Below are the code and all the weights of a small trained network. Each question names an input and a class and asks about switching units off, where a switched-off unit gives its printed mean instead of its output.

import numpy as np


def w(rows, s, z=0):
    codes = np.array(rows[::2]) - 128.0
    scale = np.full(codes.shape[1], s)
    scale[-1] = z or s
    return codes * scale


def f(y):
    return y / 2 * (1 + np.tanh(0.7978845608 * (y + 0.044715 * y**3)))


def log_softmax(a):
    a = a - a.max(-1, keepdims=True)
    return a - np.log(np.exp(a).sum(-1, keepdims=True))


def net(x, mask):
    res = np.array(x, float).reshape(1, 7) / 4 @ E
    y = f(res @ A[0][:, :-1].T + A[0][:, -1])
    res = res + np.where(mask, y, B[0][:, -1]) @ B[0][:, :-1]
    return log_softmax(res[-1] @ U[:, :-1].T + U[:, -1])


A, B = {}, {}
E = w([
[120,64,108,90,95,165],'x0',
[98,129,49,154,4,98],'x1',
[187,167,91,85,106,160],'x2',
[120,169,168,172,103,167],'x3',
[54,190,132,92,106,68],'x4',
[181,159,139,116,90,151],'x5',
[146,116,212,98,82,109],'x6',
],0.012)
A[0] = w([
[136,198,165,122,170,65,119],'n1',
[164,125,93,109,195,144,165],'n2',
[112,78,88,154,147,170,105],'n3',
[113,207,160,119,190,76,83],'n4',
[97,154,149,153,85,107,34],'n5',
[2,27,96,93,148,104,117],'n6',
[119,176,139,142,84,213,112],'n7',
[41,143,40,135,127,72,43],'n8',
[120,135,67,117,204,90,126],'n9',
[85,185,152,93,77,204,129],'n10',
[174,120,134,158,95,83,181],'n11',
[111,96,203,183,153,116,212],'n12',
[103,73,103,74,150,106,72],'n13',
[92,129,103,140,123,102,3],'n14',
[175,108,104,69,184,159,169],'n15',
[112,52,151,194,128,183,147],'n16',
[89,115,88,209,161,208,95],'n17',
[176,196,118,84,79,146,133],'n18',
[135,89,105,92,151,124,114],'n19',
],0.011,0.0055)
B[0] = w([
[79,159,238,114,46,135,222],'n1',
[183,138,87,71,149,182,203],'n2',
[142,116,140,139,233,89,173],'n3',
[169,254,214,71,124,145,226],'n4',
[77,134,100,187,135,129,165],'n5',
[52,92,150,123,242,106,254],'n6',
[159,133,44,236,121,180,182],'n7',
[71,211,82,85,141,22,228],'n8',
[89,188,152,92,137,172,191],'n9',
[105,143,112,169,116,194,200],'n10',
[193,127,150,157,55,139,166],'n11',
[138,90,245,199,184,118,245],'n12',
[41,74,162,114,175,156,167],'n13',
[71,150,109,209,196,80,140],'n14',
[130,97,137,74,158,231,222],'n15',
[211,129,173,164,240,144,202],'n16',
[247,149,78,105,193,122,188],'n17',
[174,151,112,149,32,125,202],'n18',
[82,166,129,43,144,187,159],'n19',
],0.008,0.0096)
U = w([
[120,57,230,246,182,103,255],'0',
[52,214,59,133,150,1,31],'1',
[207,88,98,181,208,151,90],'2',
[210,129,170,75,28,88,100],'3',
[135,171,67,161,19,122,60],'4',
[117,235,250,102,112,128,78],'5',
[10,62,137,87,227,96,53],'6',
[128,101,126,25,164,177,244],'7',
],0.0085,0.0054)

Each question gives the input, the list of numbers given to net, and the class t.
The units are the neurons (one row each of A and B). Each row of codes is followed by its name. A weight is (code - 128) times the scale printed after its matrix; where a second scale follows, it is the last column's (A, B and U).
mask holds one flag per neuron, in row order. A switched-off neuron (its flag False) gives its mean, the last column of its row in B, instead of its output. The means were averaged over made-up inputs and are rounded, as every weight is.
A unit's drop is (log p(t) with every unit on - log p(t) with that unit switched off) / (log p(t) with every unit on - log p(t) with every unit switched off).
The circuit of an input: a set's keep is (log p(t) with only the set's units on - log p(t) with every unit switched off) / (log p(t) with every unit on - log p(t) with every unit switched off). Starting from the 12 units with the biggest drops (on a tie, the unit counted first), units are removed one at a time, each time the one whose removal leaves the highest keep (on an exact tie, the one counted first), for as long as the keep stays at least 0.8.
units of the circuit, in order: the units of the circuit, biggest drop first
unit that matters most: the unit with the biggest drop
top k neurons: the k neurons with the biggest drops, biggest first
drop when u is switched off: that unit's drop, to one decimal
input [-5,1,5,-7,4,8,-2], class 3: unit that matters most : n18
input [-3,-8,5,3,-4,-5,-4], class 7: units of the circuit, in order : (n15; n2)
input [2,3,-6,-4,3,4,3], class 6: units of the circuit, in order : (n6; n4)
input [-3,-1,7,-1,-8,-4,-5], class 7: top 2 neurons : (n15; n12)
input [-4,-6,-6,-7,0,1,-5], class 5: top 3 neurons : (n4; n1; n9)
input [2,6,-4,-3,-6,-7,0], class 6: top 2 neurons : (n6; n8)
input [2,8,6,8,7,-7,1], class 1: top 2 neurons : (n8; n14)
input [-2,6,-4,5,0,1,2], class 4: top 2 neurons : (n6; n3)
input [1,-8,4,-2,-6,-4,-7], class 7: drop when n19 is switched off : 0.3
input [-5,8,-6,-3,-7,1,-8], class 1: drop when n15 is switched off : 0.2
input [-2,-7,2,-1,2,-4,-4], class 5: drop when n4 is switched off : 0.7
